Here is a tiny trained network, its code and every weight. The questions are about switching its units off for an input and a target symbol, where a switched-off unit gives its printed mean instead of its output.

import numpy as np


def w(rows, s, z=0):
    codes = np.array(rows[::2]) - 128.0
    scale = np.full(codes.shape[1], s)
    scale[-1] = z or s
    return codes * scale


def f(y):
    return y / 2 * (1 + np.tanh(0.7978845608 * (y + 0.044715 * y**3)))


def softmax(a):
    e = np.exp(a - a.max(-1, keepdims=True))
    return e / e.sum(-1, keepdims=True)


def log_softmax(a):
    a = a - a.max(-1, keepdims=True)
    return a - np.log(np.exp(a).sum(-1, keepdims=True))


def net(x, mask):
    ids = ['αβγεζμπω'.index(c) for c in x.split()]
    T = len(ids)
    res = E[ids] + P[:T]
    u = 0
    for l in range(2):
        q, k, v = (res @ M[l].T for M in (Q, K, V))
        z = softmax(np.where(np.tri(T) > 0, q @ k.T / 3**0.5, -1e9)) @ v
        res = res + np.where(mask[u], z, O[l][:, -1]) @ O[l][:, :-1]
        u += 1
        y = f(res @ A[l][:, :-1].T + A[l][:, -1])
        res = res + np.where(mask[u : u + 4], y, B[l][:, -1]) @ B[l][:, :-1]
        u += 4
    return log_softmax(res[-1] @ U[:, :-1].T + U[:, -1])


Q, K, V, O, A, B = {}, {}, {}, {}, {}, {}
E = w([
[94,163,214,118,41],'α',
[181,147,126,72,97],'β',
[112,34,9,96,57],'γ',
[14,173,146,61,86],'ε',
[201,78,138,32,196],'ζ',
[223,129,87,158,136],'μ',
[121,174,186,193,156],'π',
[78,84,141,164,206],'ω',
],0.011)
P = w([
[166,254,133,123,159],'0',
[152,200,143,107,152],'1',
[152,178,147,112,151],'2',
[160,156,143,126,137],'3',
[160,138,143,134,132],'4',
[161,126,145,147,128],'5',
[160,111,150,155,124],'6',
[161,99,160,166,127],'7',
[160,95,161,179,125],'8',
[159,95,150,193,111],'9',
],0.0087)
Q[0] = w([
[101,145,253,110,131],'0.h0',
[238,74,233,228,220],'0.h0',
[216,116,158,169,49],'0.h0',
],0.02)
K[0] = w([
[49,73,143,87,83],'0.h0',
[151,39,155,220,150],'0.h0',
[253,97,187,113,76],'0.h0',
],0.02)
V[0] = w([
[224,174,221,45,75],'0.h0',
[103,97,170,113,49],'0.h0',
[254,74,163,87,46],'0.h0',
],0.0088)
O[0] = w([
[165,150,253,72,23,177],'0.h0',
[107,160,61,173,37,31],'0.h0',
[230,147,129,49,19,5],'0.h0',
],0.0069,0.0028)
A[0] = w([
[77,210,24,88,91,125],'0.n0',
[146,22,103,7,134,255],'0.n1',
[89,92,44,166,209,157],'0.n2',
[222,94,157,26,204,128],'0.n3',
],0.011,0.0014)
B[0] = w([
[56,93,115,118,14,129],'0.n0',
[13,150,65,82,141,192],'0.n1',
[135,125,166,24,148,255],'0.n2',
[174,169,35,167,148,220],'0.n3',
],0.011,0.0071)
Q[1] = w([
[141,2,141,77,127],'1.h0',
[176,17,108,135,134],'1.h0',
[174,60,91,252,97],'1.h0',
],0.0092)
K[1] = w([
[68,224,112,85,184],'1.h0',
[53,254,41,87,105],'1.h0',
[175,231,149,170,45],'1.h0',
],0.0086)
V[1] = w([
[84,199,187,229,169],'1.h0',
[255,60,163,165,153],'1.h0',
[74,204,90,238,120],'1.h0',
],0.0071)
O[1] = w([
[87,59,108,242,69,171],'1.h0',
[142,89,211,140,234,114],'1.h0',
[109,128,3,196,120,2],'1.h0',
],0.0058,0.0076)
A[1] = w([
[114,100,129,248,145,125],'1.n0',
[192,87,182,145,52,78],'1.n1',
[132,151,213,187,101,100],'1.n2',
[205,25,84,116,168,1],'1.n3',
],0.012,0.00084)
B[1] = w([
[178,55,108,199,112,253],'1.n0',
[116,175,30,57,227,157],'1.n1',
[56,57,150,142,178,249],'1.n2',
[14,253,120,166,95,176],'1.n3',
],0.012,0.0074)
U = w([
[72,114,53,142,152,193],'α',
[171,91,69,36,47,137],'β',
[40,68,120,51,3,77],'γ',
[2,146,184,182,96,129],'ε',
[87,225,87,164,156,2],'ζ',
[155,216,177,153,19,159],'μ',
[181,147,210,161,194,147],'π',
[84,182,186,75,148,139],'ω',
],0.0042,0.0054)

Each question gives the input, a string of symbols that net reads in full, and the target symbol t.
The units are the heads (3 rows each of Q, K, V and O) and the neurons (one row each of A and B). Each row of codes is followed by its name. A weight is (code - 128) times the scale printed after its matrix; where a second scale follows, it is the last column's (O, A, B and U).
mask holds one flag per unit, layer by layer, with each layer's heads first. A switched-off unit (its flag False) gives its mean, the last column of its rows in O or B, instead of its output. The means were averaged over made-up inputs and are rounded, as every weight is.
A unit's drop is (log p(t) with every unit on - log p(t) with that unit switched off) / (log p(t) with every unit on - log p(t) with every unit switched off).
The circuit of an input: a set's keep is (log p(t) with only the set's units on - log p(t) with every unit switched off) / (log p(t) with every unit on - log p(t) with every unit switched off). Starting from all 10 units, units are removed one at a time, each time the one whose removal leaves the highest keep (on an exact tie, the one counted first), for as long as the keep stays at least 0.8.
units of the circuit, in order: the units of the circuit, biggest drop first
k most important neurons: the k neurons with the biggest drops, biggest first
k most important neurons of layer l: the k neurons of layer l with the biggest drops, biggest first
drop of u: that unit's drop, to one decimal
input π ε ε ζ π γ ω, target ω: units of the circuit, in order => 0.h0; 0.n2; 1.h0; 1.n0
input γ γ γ, target γ: units of the circuit, in order => 0.n0; 0.n1; 0.h0
input ζ π π π ω π π π ω π, target ω: 3 most important neurons => 0.n2; 1.n0; 0.n3
input π π ε π π π ε ω μ, target μ: 3 most important neurons of layer 1 => 1.n2; 1.n3; 1.n1
input β β ε, target γ: most important neuron of layer 0 => 0.n0
input γ ζ ω ε π ε ζ β, target β: 2 most important neurons of layer 0 => 0.n1; 0.n3
input π π ζ, target α: 4 most important neurons => 0.n3; 0.n1; 0.n2; 1.n0
input ζ ω ζ α, target ω: 2 most important neurons of layer 0 => 0.n2; 0.n3
input ε π ω α α, target ω: 3 most important neurons => 1.n1; 0.n3; 0.n2
input α ω π ω π π π π β ζ, target ζ: 2 most important neurons => 0.n3; 1.n3
input π ε ε μ, target ζ: 3 most important neurons => 0.n3; 1.n3; 0.n2
input ε ε π α ω, target ω: 2 most important neurons of layer 1 => 1.n0; 1.n3
input ζ ω β ω π π γ π μ, target ζ: 3 most important neurons of layer 0 => 0.n3; 0.n2; 0.n0
input ω ε ω π ζ ε μ, target μ: drop of 1.n2 => 0.3
input γ π ε ζ, target ζ: drop of 0.n3 => 0.9
input π π ω β α μ π α, target α: drop of 1.n1 => 1.8
